Here is a tiny trained network, its code and every weight. The questions are about switching its units off for an input and a class, where a switched-off unit gives its printed mean instead of its output.

import numpy as np


def w(rows, s, z=0):
    codes = np.array(rows[::2]) - 128.0
    scale = np.full(codes.shape[1], s)
    scale[-1] = z or s
    return codes * scale


def f(y):
    return np.maximum(y, 0)


def log_softmax(a):
    a = a - a.max(-1, keepdims=True)
    return a - np.log(np.exp(a).sum(-1, keepdims=True))


def net(x, mask):
    res = np.array(x, float).reshape(1, 6) / 4 @ E
    y = f(res @ A[0][:, :-1].T + A[0][:, -1])
    res = res + np.where(mask, y, B[0][:, -1]) @ B[0][:, :-1]
    return log_softmax(res[-1] @ U[:, :-1].T + U[:, -1])


A, B = {}, {}
E = w([
[208,93,50,206,66,150],'x0',
[4,133,92,177,91,152],'x1',
[128,129,128,128,130,128],'x2',
[158,242,170,122,53,141],'x3',
[136,110,225,255,150,125],'x4',
[145,180,106,145,202,234],'x5',
],0.0084)
A[0] = w([
[123,94,94,98,149,119,89],'neuron 1',
[145,96,113,127,62,39,122],'neuron 2',
[123,106,164,124,90,125,70],'neuron 3',
[166,74,112,130,103,142,161],'neuron 4',
[104,140,171,95,150,119,78],'neuron 5',
[142,111,185,146,130,148,89],'neuron 6',
[99,117,187,162,139,120,124],'neuron 7',
[131,171,142,129,73,121,81],'neuron 8',
[78,149,168,100,136,101,144],'neuron 9',
[138,135,162,186,148,123,77],'neuron 10',
[183,83,143,106,189,99,146],'neuron 11',
[123,141,77,88,120,116,63],'neuron 12',
[159,155,122,127,162,194,86],'neuron 13',
[151,174,117,139,149,162,124],'neuron 14',
[133,132,130,127,94,61,237],'neuron 15',
[122,110,155,202,134,130,204],'neuron 16',
[117,108,160,94,92,59,111],'neuron 17',
[142,184,150,123,91,134,67],'neuron 18',
[25,136,137,141,99,156,73],'neuron 19',
[105,136,168,83,173,94,93],'neuron 20',
[97,153,93,66,120,132,98],'neuron 21',
[195,120,61,189,58,120,121],'neuron 22',
[89,154,186,94,155,91,94],'neuron 23',
[135,137,104,82,101,136,104],'neuron 24',
[125,121,177,145,139,140,97],'neuron 25',
[148,164,74,69,138,158,102],'neuron 26',
[77,128,97,162,90,120,142],'neuron 27',
[139,160,141,125,102,133,254],'neuron 28',
[247,147,166,83,172,71,100],'neuron 29',
[76,21,90,139,205,124,160],'neuron 30',
[102,155,153,84,175,117,109],'neuron 31',
[107,222,162,128,65,137,123],'neuron 32',
[142,168,101,143,200,218,112],'neuron 33',
[148,145,159,176,164,118,75],'neuron 34',
[110,135,172,128,148,119,148],'neuron 35',
[121,142,189,176,139,149,102],'neuron 36',
[128,105,151,113,87,70,71],'neuron 37',
],0.012,0.008)
B[0] = w([
[161,130,125,104,120,94,160],'neuron 1',
[59,101,163,184,213,115,204],'neuron 2',
[93,121,132,170,145,79,139],'neuron 3',
[163,137,155,119,127,170,184],'neuron 4',
[204,86,110,182,151,167,158],'neuron 5',
[121,92,81,123,76,61,153],'neuron 6',
[116,106,95,112,72,101,177],'neuron 7',
[173,180,182,137,152,66,159],'neuron 8',
[192,96,96,131,141,203,192],'neuron 9',
[153,73,64,96,102,79,161],'neuron 10',
[72,220,108,110,80,156,190],'neuron 11',
[172,79,80,155,88,53,165],'neuron 12',
[55,90,166,170,188,107,171],'neuron 13',
[85,113,204,137,175,110,171],'neuron 14',
[44,91,163,99,177,151,222],'neuron 15',
[111,109,99,61,85,114,215],'neuron 16',
[71,120,165,177,180,127,189],'neuron 17',
[182,177,151,129,141,64,156],'neuron 18',
[99,191,62,199,109,168,188],'neuron 19',
[208,109,133,162,129,167,176],'neuron 20',
[118,62,84,113,56,74,187],'neuron 21',
[240,74,135,159,157,209,226],'neuron 22',
[204,92,106,166,157,179,183],'neuron 23',
[130,38,86,132,100,73,170],'neuron 24',
[141,95,99,106,111,96,153],'neuron 25',
[107,70,95,136,100,84,193],'neuron 26',
[96,213,90,152,122,192,192],'neuron 27',
[118,126,194,6,113,150,220],'neuron 28',
[30,237,40,181,58,177,211],'neuron 29',
[229,254,213,45,128,78,245],'neuron 30',
[188,66,99,201,131,171,177],'neuron 31',
[205,178,191,96,139,84,202],'neuron 32',
[11,78,205,176,205,66,210],'neuron 33',
[122,81,80,106,96,82,158],'neuron 34',
[159,87,108,115,133,160,169],'neuron 35',
[119,80,86,126,75,93,176],'neuron 36',
[71,103,159,193,196,99,164],'neuron 37',
],0.007,0.011)
U = w([
[32,61,180,183,242,63,91],'0',
[126,18,50,95,23,6,92],'1',
[223,56,113,175,160,254,92],'2',
[190,230,199,69,136,25,85],'3',
[36,237,49,177,63,194,132],'4',
[85,82,160,44,117,167,247],'5',
],0.0094,0.014)

Each question gives the input, the list of numbers given to net, and the class t.
The units are the neurons (one row each of A and B). Each row of codes is followed by its name. A weight is (code - 128) times the scale printed after its matrix; where a second scale follows, it is the last column's (A, B and U).
mask holds one flag per neuron, in row order. A switched-off neuron (its flag False) gives its mean, the last column of its row in B, instead of its output. The means were averaged over made-up inputs and are rounded, as every weight is.
A unit's drop is (log p(t) with every unit on - log p(t) with that unit switched off) / (log p(t) with every unit on - log p(t) with every unit switched off).
The circuit of an input: a set's keep is (log p(t) with only the set's units on - log p(t) with every unit switched off) / (log p(t) with every unit on - log p(t) with every unit switched off). Starting from the 12 units with the biggest drops (on a tie, the unit counted first), units are removed one at a time, each time the one whose removal leaves the highest keep (on an exact tie, the one counted first), for as long as the keep stays at least 0.8.
circuit, biggest first: the units of the circuit, biggest drop first
k most important neurons: the k neurons with the biggest drops, biggest first
drop when u is switched off: that unit's drop, to one decimal
input [5,-6,6,5,3,-7], class 0: circuit, biggest first : (neuron 2)
input [1,6,-2,7,-7,4], class 1: 2 most important neurons : (neuron 30; neuron 21)
input [-1,-8,-6,-4,-5,-2], class 4: 2 most important neurons : (neuron 29; neuron 11)
input [8,8,6,4,-4,-4], class 2: 2 most important neurons : (neuron 22; neuron 29)
input [4,3,-2,4,-3,-4], class 0: circuit, biggest first : (neuron 2; neuron 15)
input [-2,0,-2,-5,4,-4], class 3: 2 most important neurons : (neuron 30; neuron 33)
input [0,1,4,4,-1,-5], class 0: 2 most important neurons : (neuron 30; neuron 2)
input [-2,8,0,-8,-8,3], class 1: 3 most important neurons : (neuron 21; neuron 12; neuron 26)
input [-5,-7,-1,2,-3,7], class 0: 3 most important neurons : (neuron 33; neuron 13; neuron 14)
input [-6,-7,1,-1,-6,-3], class 4: 3 most important neurons : (neuron 29; neuron 11; neuron 22)
input [8,7,-2,-4,2,8], class 0: 2 most important neurons : (neuron 33; neuron 13)
input [6,-2,-2,0,-3,7], class 0: 2 most important neurons : (neuron 33; neuron 13)
input [-6,3,5,5,-6,0], class 1: 2 most important neurons : (neuron 21; neuron 22)
input [2,7,1,-1,-4,-2], class 4: circuit, biggest first : (neuron 27)
input [2,-8,1,-7,-5,-3], class 4: circuit, biggest first : (neuron 29; neuron 11)
input [4,-8,1,3,-3,4], class 4: drop when neuron 29 is switched off : 1.1
input [0,0,8,6,8,-5], class 1: drop when neuron 30 is switched off : 0.1
input [-1,1,-8,-5,4,-4], class 5: drop when neuron 32 is switched off : 0.5
